Below is a small trained network, with its code and all its weights. Each question gives an input and a class and asks what happens when units are switched off, that is, made to give their printed mean instead of their output.

import numpy as np


def w(rows, s, z=0):
    codes = np.array(rows[::2]) - 128.0
    scale = np.full(codes.shape[1], s)
    scale[-1] = z or s
    return codes * scale


def norm(h):
    return h / np.sqrt((h * h).mean(-1, keepdims=True) + 1e-5)


def f(y):
    return np.maximum(y, 0)


def log_softmax(a):
    a = a - a.max(-1, keepdims=True)
    return a - np.log(np.exp(a).sum(-1, keepdims=True))


def net(x, mask):
    res = np.array(x, float).reshape(1, 4) / 4 @ E
    u = 0
    for l in range(4):
        y = f(norm(res) @ A[l][:, :-1].T + A[l][:, -1])
        res = res + np.where(mask[u : u + 4], y, B[l][:, -1]) @ B[l][:, :-1]
        u += 4
    return log_softmax(norm(res)[-1] @ U[:, :-1].T + U[:, -1])


A, B = {}, {}
E = w([
[97,167,176,146,99,124,254,136,132,133,111],'x0',
[53,103,152,195,143,147,138,89,163,166,142],'x1',
[106,135,130,70,104,63,119,114,142,110,199],'x2',
[125,139,115,124,128,141,131,123,126,132,136],'x3',
],0.0096)
A[0] = w([
[42,82,159,212,166,134,109,42,192,189,185,174],'L0N1',
[168,79,68,153,214,175,51,65,112,122,84,158],'L0N2',
[105,200,156,122,95,18,137,73,154,92,225,5],'L0N3',
[174,98,83,121,137,39,73,78,166,165,253,90],'L0N4',
],0.0055,0.0022)
B[0] = w([
[33,85,238,87,145,204,29,153,218,155,88,254],'L0N1',
[196,151,106,66,28,44,212,38,155,230,61,240],'L0N2',
[149,140,65,54,52,86,143,66,105,232,94,215],'L0N3',
[86,204,113,69,253,157,83,175,174,40,166,223],'L0N4',
],0.007,0.0065)
A[1] = w([
[215,83,97,169,151,135,45,93,67,141,89,14],'L1N1',
[85,111,129,180,176,162,84,200,157,110,122,89],'L1N2',
[59,148,218,253,199,197,94,112,177,171,146,112],'L1N3',
[174,192,207,173,152,193,194,203,56,75,105,3],'L1N4',
],0.0051,0.0024)
B[1] = w([
[126,124,202,115,68,73,236,163,155,120,172,164],'L1N1',
[62,152,85,173,169,121,189,166,54,66,137,163],'L1N2',
[255,179,36,113,77,55,146,142,186,111,185,253],'L1N3',
[11,188,142,130,146,166,30,130,43,132,95,187],'L1N4',
],0.0082,0.0047)
A[2] = w([
[176,160,79,122,71,86,187,120,76,125,93,103],'L2N1',
[134,146,124,254,155,183,179,148,191,77,148,50],'L2N2',
[131,124,98,114,197,133,37,122,109,40,231,160],'L2N3',
[118,125,108,78,97,95,187,161,121,118,177,254],'L2N4',
],0.0081,0.0021)
B[2] = w([
[115,186,158,146,174,135,28,201,144,74,246,253],'L2N1',
[193,128,76,70,84,2,49,176,86,157,174,166],'L2N2',
[116,102,220,193,191,216,249,232,36,145,68,209],'L2N3',
[217,63,87,194,103,119,119,103,190,140,120,232],'L2N4',
],0.0084,0.0071)
A[3] = w([
[39,160,163,135,147,165,57,115,80,87,100,5],'L3N1',
[93,104,143,151,81,150,125,28,214,161,91,37],'L3N2',
[172,87,107,146,167,117,254,188,70,92,118,133],'L3N3',
[165,119,109,138,155,120,198,148,80,99,88,50],'L3N4',
],0.0091,0.0024)
B[3] = w([
[27,123,206,102,110,172,118,148,114,121,111,206],'L3N1',
[144,80,88,167,136,139,230,81,7,81,86,255],'L3N2',
[83,84,95,170,96,79,140,36,109,136,94,213],'L3N3',
[139,103,81,126,71,149,178,110,148,150,164,174],'L3N4',
],0.012,0.0054)
U = w([
[211,214,93,109,73,44,60,139,181,128,173,155],'0',
[125,36,69,107,106,121,245,18,87,131,57,252],'1',
[1,160,231,97,201,237,84,159,116,103,79,65],'2',
],0.0093,0.00046)

Each question gives the input, the list of numbers given to net, and the class t.
The units are the neurons (one row each of A and B). Each row of codes is followed by its name. A weight is (code - 128) times the scale printed after its matrix; where a second scale follows, it is the last column's (A, B and U).
mask holds one flag per neuron, layer by layer. A switched-off neuron (its flag False) gives its mean, the last column of its row in B, instead of its output. The means were averaged over made-up inputs and are rounded, as every weight is.
A unit's drop is (log p(t) with every unit on - log p(t) with that unit switched off) / (log p(t) with every unit on - log p(t) with every unit switched off).
The circuit of an input: a set's keep is (log p(t) with only the set's units on - log p(t) with every unit switched off) / (log p(t) with every unit on - log p(t) with every unit switched off). Starting from the 12 units with the biggest drops (on a tie, the unit counted first), units are removed one at a time, each time the one whose removal leaves the highest keep (on an exact tie, the one counted first), for as long as the keep stays at least 0.8.
units of the circuit, in order: the units of the circuit, biggest drop first
most important unit: the unit with the biggest drop
top k neurons: the k neurons with the biggest drops, biggest first
top k neurons in layer l: the k neurons of layer l with the biggest drops, biggest first
drop when u is switched off: that unit's drop, to one decimal
input [0,-8,1,3], class 1: top 2 neurons : (L0N2 L0N3)
input [-4,-6,8,-7], class 1: most important unit : L2N3
input [-3,0,4,5], class 1: top 2 neurons in layer 0 : (L0N4 L0N1)
input [-3,-6,1,-8], class 1: units of the circuit, in order : (L2N3 L0N3 L3N3)
input [6,-7,0,-8], class 2: top 2 neurons in layer 0 : (L0N2 L0N3)
input [4,8,-7,2], class 0: units of the circuit, in order : (L1N3 L2N2)
input [0,4,1,-4], class 2: top 3 neurons : (L0N1 L0N2 L2N4)
input [-6,0,3,4], class 1: top 2 neurons : (L2N3 L0N4)
input [-1,6,2,3], class 2: top 2 neurons : (L0N1 L0N2)
input [0,-5,3,6], class 1: top 2 neurons : (L0N2 L2N3)
input [-5,8,-8,-2], class 1: top 2 neurons : (L0N2 L3N2)
input [0,-7,-7,-8], class 0: top 3 neurons : (L2N1 L0N1 L0N4)
input [7,-2,8,-2], class 0: top 2 neurons : (L2N1 L0N1)
input [-7,8,-2,3], class 1: units of the circuit, in order : (L0N2)
input [7,-4,1,5], class 0: top 2 neurons : (L2N4 L2N1)
input [-8,6,-4,-7], class 1: top 2 neurons : (L0N2 L3N2)
input [5,-3,0,6], class 2: top 4 neurons : (L0N2 L1N4 L1N3 L0N3)
input [-3,1,1,8], class 2: top 2 neurons in layer 0 : (L0N4 L0N3)
input [1,0,4,-8], class 0: top 2 neurons in layer 0 : (L0N3 L0N1)
input [1,7,-7,5], class 0: most important unit : L1N3
input [3,-1,1,7], class 0: drop when L0N1 is switched off : 2.1
input [-8,-1,-7,-6], class 0: drop when L2N1 is switched off : 1.8
